Below are the code and all the weights of a small trained network. Each question names an input and a class and asks about switching units off, where a switched-off unit gives its printed mean instead of its output.

import numpy as np


def w(rows, s, z=0):
    codes = np.array(rows[::2]) - 128.0
    scale = np.full(codes.shape[1], s)
    scale[-1] = z or s
    return codes * scale


def f(y):
    return np.maximum(y, 0)


def log_softmax(a):
    a = a - a.max(-1, keepdims=True)
    return a - np.log(np.exp(a).sum(-1, keepdims=True))


def net(x, mask):
    res = np.array(x, float).reshape(1, 3) / 4 @ E
    y = f(res @ A[0][:, :-1].T + A[0][:, -1])
    res = res + np.where(mask, y, B[0][:, -1]) @ B[0][:, :-1]
    return log_softmax(res[-1] @ U[:, :-1].T + U[:, -1])


A, B = {}, {}
E = w([
[238,153,60,115,54,146,21],'x0',
[254,139,139,186,185,9,187],'x1',
[162,250,160,99,235,203,72],'x2',
],0.0079)
A[0] = w([
[96,122,132,135,49,66,149,168],'N1',
[131,63,105,133,97,121,147,90],'N2',
[101,112,133,132,164,137,150,230],'N3',
[191,129,107,136,74,137,72,183],'N4',
[125,183,159,109,185,142,82,88],'N5',
[133,131,147,115,129,112,128,254],'N6',
[63,114,113,101,127,174,141,103],'N7',
[106,128,180,116,155,133,169,84],'N8',
[230,139,134,119,180,9,163,119],'N9',
[172,119,151,133,157,100,180,92],'N10',
[213,126,109,90,78,122,60,90],'N11',
[161,221,131,117,252,204,111,127],'N12',
[46,135,142,111,64,189,75,141],'N13',
[21,112,156,110,224,87,200,106],'N14',
[188,150,99,122,48,137,65,88],'N15',
[123,42,103,111,22,69,174,102],'N16',
],0.014,0.01)
B[0] = w([
[155,100,128,109,137,79,91,198],'N1',
[128,124,156,158,141,99,88,165],'N2',
[205,154,91,77,142,115,202,193],'N3',
[131,147,99,114,118,100,203,213],'N4',
[122,103,166,160,113,94,77,174],'N5',
[201,158,29,17,178,77,171,203],'N6',
[103,117,124,166,146,189,111,174],'N7',
[87,124,141,178,121,98,152,157],'N8',
[84,129,103,133,142,251,68,249],'N9',
[84,99,131,162,140,181,116,174],'N10',
[81,107,162,153,107,114,208,197],'N11',
[158,53,161,119,113,54,60,232],'N12',
[106,124,90,127,160,225,77,219],'N13',
[93,123,153,180,55,116,222,219],'N14',
[128,125,145,179,102,134,212,197],'N15',
[150,77,184,125,119,74,50,225],'N16',
],0.022,0.017)
U = w([
[182,82,188,132,138,51,53,186],'0',
[118,119,146,182,99,112,234,192],'1',
[103,104,98,142,177,236,81,168],'2',
[219,162,72,10,190,84,169,255],'3',
[146,198,147,121,144,83,119,21],'4',
[129,162,193,142,165,124,121,6],'5',
],0.012,0.003)

Each question gives the input, the list of numbers given to net, and the class t.
The units are the neurons (one row each of A and B). Each row of codes is followed by its name. A weight is (code - 128) times the scale printed after its matrix; where a second scale follows, it is the last column's (A, B and U).
mask holds one flag per neuron, in row order. A switched-off neuron (its flag False) gives its mean, the last column of its row in B, instead of its output. The means were averaged over made-up inputs and are rounded, as every weight is.
A unit's drop is (log p(t) with every unit on - log p(t) with that unit switched off) / (log p(t) with every unit on - log p(t) with every unit switched off).
The circuit of an input: a set's keep is (log p(t) with only the set's units on - log p(t) with every unit switched off) / (log p(t) with every unit on - log p(t) with every unit switched off). Starting from the 12 units with the biggest drops (on a tie, the unit counted first), units are removed one at a time, each time the one whose removal leaves the highest keep (on an exact tie, the one counted first), for as long as the keep stays at least 0.8.
circuit, biggest first: the units of the circuit, biggest drop first
unit that matters most: the unit with the biggest drop
top k neurons: the k neurons with the biggest drops, biggest first
drop when u is switched off: that unit's drop, to one decimal
input [5,7,2], class 2: circuit, biggest first -> N9
input [8,-6,6], class 1: top 2 neurons -> N15; N11
input [-5,-2,4], class 1: top 3 neurons -> N14; N16; N1
input [-2,5,-5], class 0: top 2 neurons -> N16; N13
input [0,-5,-7], class 0: top 2 neurons -> N16; N9
input [6,-2,6], class 0: top 3 neurons -> N12; N14; N5
input [7,-7,2], class 1: top 3 neurons -> N9; N15; N11
input [2,-3,5], class 0: top 2 neurons -> N12; N9
input [-4,-2,4], class 0: top 2 neurons -> N12; N15
input [5,6,4], class 2: top 3 neurons -> N9; N14; N16
input [2,4,-3], class 2: top 3 neurons -> N9; N12; N3
input [-5,-4,2], class 1: top 2 neurons -> N9; N14
input [-2,4,1], class 2: top 2 neurons -> N9; N4
input [-8,-3,5], class 1: circuit, biggest first -> N14
input [-4,-6,-7], class 0: top 2 neurons -> N16; N9
input [-4,5,-4], class 2: top 2 neurons -> N9; N12
input [0,3,-1], class 3: top 2 neurons -> N13; N7
input [0,8,1], class 2: drop when N9 is switched off -> 0.7
input [-6,-5,-8], class 0: drop when N16 is switched off -> 2.1
input [-1,1,3], class 3: unit that matters most -> N16
input [-5,6,-2], class 2: drop when N15 is switched off -> 0.3
input [-3,7,-1], class 2: drop when N9 is switched off -> 0.7
